Here is a tiny trained network, its code and every weight. The questions are about switching its units off for an input and a target symbol, where a switched-off unit gives its printed mean instead of its output.

import numpy as np


def w(rows, s, z=0):
    codes = np.array(rows[::2]) - 128.0
    scale = np.full(codes.shape[1], s)
    scale[-1] = z or s
    return codes * scale


def f(y):
    return np.maximum(y, 0)


def softmax(a):
    e = np.exp(a - a.max(-1, keepdims=True))
    return e / e.sum(-1, keepdims=True)


def log_softmax(a):
    a = a - a.max(-1, keepdims=True)
    return a - np.log(np.exp(a).sum(-1, keepdims=True))


def net(x, mask):
    ids = ['ΔΩβεηπ'.index(c) for c in x.split()]
    T = len(ids)
    res = E[ids] + P[:T]
    r = res
    for j in range(2):
        rows = slice(3 * j, 3 * j + 3)
        q, k, v = (r @ M[0][rows].T for M in (Q, K, V))
        z = softmax(np.where(np.tri(T) > 0, q @ k.T / 3**0.5, -1e9)) @ v
        o = O[0][rows]
        res = res + np.where(mask[j], z, o[:, -1]) @ o[:, :-1]
    y = f(res @ A[0][:, :-1].T + A[0][:, -1])
    res = res + np.where(mask[2:18], y, B[0][:, -1]) @ B[0][:, :-1]
    return log_softmax(res[-1] @ U[:, :-1].T + U[:, -1])


Q, K, V, O, A, B = {}, {}, {}, {}, {}, {}
E = w([
[84,46,93,133,186,8,174,171,124,120,59,156],'Δ',
[92,87,87,175,199,51,200,181,3,134,96,122],'Ω',
[81,139,59,112,221,197,85,140,136,151,42,197],'β',
[81,64,142,134,116,93,83,193,158,42,111,208],'ε',
[140,47,142,147,91,164,171,182,80,90,152,120],'η',
[172,156,29,198,112,156,147,50,132,121,112,142],'π',
],0.018)
P = w([
[118,15,127,133,87,149,199,178,211,197,107,184],'0',
[176,193,82,195,119,142,128,169,144,93,92,111],'1',
[103,139,97,180,147,88,151,64,90,95,135,213],'2',
[123,181,26,145,110,144,197,153,133,35,166,127],'3',
[182,139,195,227,149,125,115,161,105,178,75,130],'4',
[79,155,110,7,95,154,151,146,87,81,182,85],'5',
[77,99,184,129,96,124,79,61,47,169,114,160],'6',
[104,117,215,223,186,176,135,122,130,169,145,185],'7',
[113,127,101,92,50,162,91,149,50,155,150,46],'8',
[88,112,99,66,110,155,134,135,81,131,196,75],'9',
[96,106,119,132,173,210,124,146,126,129,216,137],'10',
],0.014)
Q[0] = w([
[179,91,238,254,128,123,93,100,126,207,61,173],'H1',
[125,163,147,153,189,150,226,173,185,99,174,175],'H1',
[135,82,37,181,135,166,175,105,123,64,127,185],'H1',
[28,62,138,130,142,144,115,227,97,169,131,118],'H2',
[134,131,106,175,101,94,177,114,100,48,111,156],'H2',
[144,138,187,125,167,100,106,100,139,133,179,85],'H2',
],0.011)
K[0] = w([
[179,163,86,171,131,141,155,234,170,92,76,99],'H1',
[158,145,253,246,155,133,89,123,126,185,75,140],'H1',
[112,53,136,186,120,140,164,109,182,210,156,188],'H1',
[140,93,93,102,94,134,144,156,158,187,107,173],'H2',
[107,118,111,108,168,191,121,110,137,132,120,158],'H2',
[159,131,141,124,136,58,121,96,148,95,152,132],'H2',
],0.011)
V[0] = w([
[149,147,161,170,55,148,133,159,68,114,197,115],'H1',
[129,99,153,104,142,203,80,109,165,90,119,148],'H1',
[49,154,148,116,134,124,114,177,60,56,134,157],'H1',
[122,59,167,87,63,100,131,131,187,61,149,158],'H2',
[92,149,106,102,151,157,63,130,254,111,92,211],'H2',
[82,130,131,90,196,105,153,174,114,161,57,135],'H2',
],0.0093)
O[0] = w([
[196,147,163,88,221,146,203,225,84,13,123,202,74],'H1',
[92,159,230,93,48,223,160,57,143,131,66,130,84],'H1',
[86,104,186,193,240,143,175,137,249,100,198,166,160],'H1',
[71,143,100,42,150,157,2,134,255,101,27,26,116],'H2',
[235,117,106,62,165,169,190,99,202,197,147,67,206],'H2',
[69,166,143,90,90,195,203,208,200,147,141,127,254],'H2',
],0.0081,0.014)
A[0] = w([
[230,97,84,68,159,125,65,80,179,91,90,86,71],'N1',
[155,139,84,93,39,100,75,121,64,103,89,115,59],'N2',
[113,160,68,112,120,194,87,158,109,164,76,199,202],'N3',
[135,254,146,144,88,156,160,38,88,104,107,166,170],'N4',
[99,123,81,192,50,66,91,145,122,136,142,104,3],'N5',
[143,107,165,204,147,178,124,71,201,64,196,125,133],'N6',
[173,135,71,76,218,116,134,220,111,66,144,167,55],'N7',
[60,94,176,188,154,97,49,110,126,14,86,71,80],'N8',
[132,114,154,82,121,135,152,149,126,180,130,156,43],'N9',
[210,184,72,129,135,143,122,4,139,60,151,206,110],'N10',
[187,96,69,157,145,115,59,57,156,157,182,67,69],'N11',
[146,83,175,88,125,81,160,165,117,164,163,139,30],'N12',
[122,199,161,166,103,96,172,88,46,174,148,126,136],'N13',
[126,225,107,139,7,119,98,50,103,114,93,105,41],'N14',
[130,106,120,76,146,191,114,135,157,254,185,156,108],'N15',
[110,53,169,122,143,102,71,93,136,177,119,60,48],'N16',
],0.0069,0.0037)
B[0] = w([
[144,138,117,151,147,138,214,147,74,13,168,168,155],'N1',
[49,111,124,173,139,37,51,47,181,155,217,125,148],'N2',
[192,99,117,132,168,60,88,100,108,108,187,70,180],'N3',
[147,125,191,27,208,152,151,138,40,85,114,127,153],'N4',
[86,206,158,137,160,107,146,40,142,140,18,162,163],'N5',
[120,116,231,115,184,91,149,119,114,90,129,106,164],'N6',
[172,100,122,152,89,210,44,64,254,90,113,108,220],'N7',
[236,187,124,12,84,98,138,175,24,180,165,135,156],'N8',
[97,189,162,62,76,186,136,174,108,86,99,149,163],'N9',
[94,126,67,92,9,146,124,176,118,151,87,74,153],'N10',
[71,244,120,172,86,126,100,130,127,111,96,188,171],'N11',
[114,162,122,121,127,155,123,157,81,96,101,151,162],'N12',
[149,89,111,158,96,155,32,100,169,181,80,125,171],'N13',
[199,83,148,144,194,117,236,94,133,152,171,57,157],'N14',
[134,151,158,150,116,73,84,141,62,133,173,221,251],'N15',
[132,59,80,154,168,137,76,106,151,79,68,171,154],'N16',
],0.006,0.019)
U = w([
[43,231,131,149,91,86,118,181,96,126,164,180,130],'Δ',
[117,115,123,29,99,114,86,171,56,146,121,105,226],'Ω',
[106,177,140,77,143,171,175,66,135,83,55,161,7],'β',
[141,49,125,140,151,78,109,72,156,154,226,111,150],'ε',
[50,170,180,91,76,153,79,95,204,226,109,82,142],'η',
[109,253,214,50,198,69,197,87,145,177,153,133,99],'π',
],0.0044,0.0019)

Each question gives the input, a string of symbols that net reads in full, and the target symbol t.
The units are the heads (3 rows each of Q, K, V and O) and the neurons (one row each of A and B). Each row of codes is followed by its name. A weight is (code - 128) times the scale printed after its matrix; where a second scale follows, it is the last column's (O, A, B and U).
mask holds one flag per unit, heads first, then neurons. A switched-off unit (its flag False) gives its mean, the last column of its rows in O or B, instead of its output. The means were averaged over made-up inputs and are rounded, as every weight is.
A unit's drop is (log p(t) with every unit on - log p(t) with that unit switched off) / (log p(t) with every unit on - log p(t) with every unit switched off).
The circuit of an input: a set's keep is (log p(t) with only the set's units on - log p(t) with every unit switched off) / (log p(t) with every unit on - log p(t) with every unit switched off). Starting from the 12 units with the biggest drops (on a tie, the unit counted first), units are removed one at a time, each time the one whose removal leaves the highest keep (on an exact tie, the one counted first), for as long as the keep stays at least 0.8.
units of the circuit, in order: the units of the circuit, biggest drop first
top k neurons: the k neurons with the biggest drops, biggest first
heads that matter: for each layer, one digit per head in row order, 1 if its drop is at least 0.15 and else 0, layers parted by /
input η ε η, target Ω: units of the circuit, in order => [H2 N8]
input Ω β Ω β β Ω ε Δ, target η: heads that matter => 10
input ε Δ Ω η Ω Δ, target β: units of the circuit, in order => [H2 N1]
input π β π Ω, target Ω: units of the circuit, in order => [H1]
input β π Ω Ω η, target Ω: heads that matter => 10
input β Δ π, target η: top 3 neurons => [N10 N13 N11]
input ε π Ω η π β Ω β, target β: heads that matter => 01
input ε η Ω Δ, target β: units of the circuit, in order => [N1 H2]
input η Ω Δ Ω Ω η π Ω π ε, target Ω: units of the circuit, in order => [N8 H2]
input π ε Ω π Ω β β Ω β π ε, target ε: units of the circuit, in order => [H1 H2]
input η η η Δ, target Ω: units of the circuit, in order => [H2 N8]
input β β β, target π: heads that matter => 01
input π π η ε Ω Ω Ω η π, target ε: units of the circuit, in order => [N2 N14 H1 H2]
input π Ω ε η β Ω ε, target β: heads that matter => 10
input Ω η π π π β η Δ Ω Ω, target β: top 2 neurons => [N7 N15]
input Δ β Ω Ω η Δ β β Δ Ω η, target η: units of the circuit, in order => [H1]
input ε Ω π Δ β Ω ε η ε η β, target β: heads that matter => 11
input Δ π π η, target η: units of the circuit, in order => [H1 H2]
input Ω Δ ε Δ π Δ π Δ, target Δ: heads that matter => 01
input Ω Ω π Ω Δ Ω Δ, target Δ: heads that matter => 01
input ε Ω π π η, target β: heads that matter => 01
input ε Δ β, target π: heads that matter => 11
input Δ Ω Δ ε, target η: units of the circuit, in order => [H2]
input η Δ Ω Ω Ω Ω β ε Ω Ω ε, target π: top 2 neurons => [N8 N6]
input ε β ε ε Ω β Ω Ω, target β: top 3 neurons => [N1 N11 N3]
input π Δ β, target Ω: top 3 neurons => [N10 N4 N7]
